Below are the code and all the weights of a small trained network. Each question names an input and a class and asks about switching units off, where a switched-off unit gives its printed mean instead of its output.

import numpy as np


def w(rows, s, z=0):
    codes = np.array(rows[::2]) - 128.0
    scale = np.full(codes.shape[1], s)
    scale[-1] = z or s
    return codes * scale


def f(y):
    return y / 2 * (1 + np.tanh(0.7978845608 * (y + 0.044715 * y**3)))


def log_softmax(a):
    a = a - a.max(-1, keepdims=True)
    return a - np.log(np.exp(a).sum(-1, keepdims=True))


def net(x, mask):
    res = np.array(x, float).reshape(1, 6) / 4 @ E
    y = f(res @ A[0][:, :-1].T + A[0][:, -1])
    res = res + np.where(mask, y, B[0][:, -1]) @ B[0][:, :-1]
    return log_softmax(res[-1] @ U[:, :-1].T + U[:, -1])


A, B = {}, {}
E = w([
[3,64,124],'x0',
[218,33,170],'x1',
[130,130,127],'x2',
[216,109,3],'x3',
[125,128,125],'x4',
[127,127,127],'x5',
],0.0065)
A[0] = w([
[184,186,28,138],'n0',
[106,111,137,137],'n1',
[138,93,47,56],'n2',
[164,167,42,66],'n3',
[180,46,139,176],'n4',
[162,172,177,151],'n5',
[114,93,153,111],'n6',
[180,169,151,142],'n7',
[159,74,85,99],'n8',
[46,94,191,98],'n9',
[132,171,211,59],'n10',
[169,170,151,77],'n11',
[148,181,195,146],'n12',
[184,175,141,120],'n13',
[94,191,90,166],'n14',
[83,89,107,192],'n15',
[109,109,9,112],'n16',
[150,44,7,53],'n17',
[121,89,163,158],'n18',
[95,67,131,181],'n19',
[114,135,201,75],'n20',
[62,137,132,180],'n21',
[85,50,110,44],'n22',
[105,195,85,167],'n23',
[156,191,152,142],'n24',
[82,93,90,215],'n25',
[109,137,205,2],'n26',
[107,145,180,73],'n27',
],0.015,0.0034)
B[0] = w([
[106,109,129,253],'n0',
[118,102,112,146],'n1',
[64,159,128,178],'n2',
[79,137,137,206],'n3',
[154,52,135,215],'n4',
[123,112,85,169],'n5',
[156,152,119,148],'n6',
[125,115,69,180],'n7',
[88,117,176,179],'n8',
[98,123,105,242],'n9',
[64,132,115,175],'n10',
[102,158,81,155],'n11',
[107,98,100,177],'n12',
[91,97,74,183],'n13',
[184,1,178,193],'n14',
[145,125,75,184],'n15',
[84,119,154,206],'n16',
[63,152,151,230],'n17',
[130,95,125,163],'n18',
[168,123,62,184],'n19',
[50,111,163,176],'n20',
[164,113,110,209],'n21',
[149,169,105,169],'n22',
[185,61,167,191],'n23',
[180,128,92,169],'n24',
[204,135,77,189],'n25',
[111,158,145,171],'n26',
[81,123,154,164],'n27',
],0.0083,0.0078)
U = w([
[28,118,164,26],'0',
[160,39,195,119],'1',
[125,165,26,116],'2',
[118,101,143,192],'3',
[119,114,137,205],'4',
[122,116,157,220],'5',
[183,191,173,44],'6',
[205,247,194,2],'7',
],0.015,0.0083)

Each question gives the input, the list of numbers given to net, and the class t.
The units are the neurons (one row each of A and B). Each row of codes is followed by its name. A weight is (code - 128) times the scale printed after its matrix; where a second scale follows, it is the last column's (A, B and U).
mask holds one flag per neuron, in row order. A switched-off neuron (its flag False) gives its mean, the last column of its row in B, instead of its output. The means were averaged over made-up inputs and are rounded, as every weight is.
A unit's drop is (log p(t) with every unit on - log p(t) with that unit switched off) / (log p(t) with every unit on - log p(t) with every unit switched off).
The circuit of an input: a set's keep is (log p(t) with only the set's units on - log p(t) with every unit switched off) / (log p(t) with every unit on - log p(t) with every unit switched off). Starting from the 12 units with the biggest drops (on a tie, the unit counted first), units are removed one at a time, each time the one whose removal leaves the highest keep (on an exact tie, the one counted first), for as long as the keep stays at least 0.8.
units of the circuit, in order: the units of the circuit, biggest drop first
most important unit: the unit with the biggest drop
k most important neurons: the k neurons with the biggest drops, biggest first
drop when u is switched off: that unit's drop, to one decimal
input [8,-7,-6,1,3,4], class 2: 2 most important neurons -> n25, n15
input [-1,7,-3,8,6,0], class 0: units of the circuit, in order -> n17, n2, n8
input [0,5,-3,-7,0,-5], class 0: most important unit -> n20
input [-7,0,-8,-8,-1,-3], class 0: units of the circuit, in order -> n20, n10
input [6,7,4,7,4,2], class 0: 3 most important neurons -> n17, n2, n8
input [-4,-8,-4,6,0,3], class 1: 2 most important neurons -> n14, n23
input [8,5,-7,6,-7,-5], class 2: 4 most important neurons -> n19, n25, n22, n14
input [8,-7,4,1,-2,-4], class 2: 3 most important neurons -> n25, n15, n4
input [-6,5,3,2,-6,5], class 2: 3 most important neurons -> n14, n7, n23
input [5,-7,-3,7,5,-7], class 0: 2 most important neurons -> n16, n17
input [2,6,7,7,7,-2], class 0: 2 most important neurons -> n17, n2
input [4,-8,-6,-6,-3,-4], class 1: 3 most important neurons -> n14, n23, n21
input [6,-8,-6,1,-4,2], class 1: drop when n14 is switched off -> 0.5
input [2,-5,5,5,0,8], class 5: most important neuron -> n4
input [2,-8,2,-4,0,8], class 1: 2 most important neurons -> n14, n23
input [8,-8,3,-2,-4,1], class 1: drop when n23 is switched off -> 0.2
input [7,-8,6,0,-6,2], class 1: drop when n23 is switched off -> 0.2
input [7,-7,7,6,0,-8], class 5: drop when n14 is switched off -> 0.5
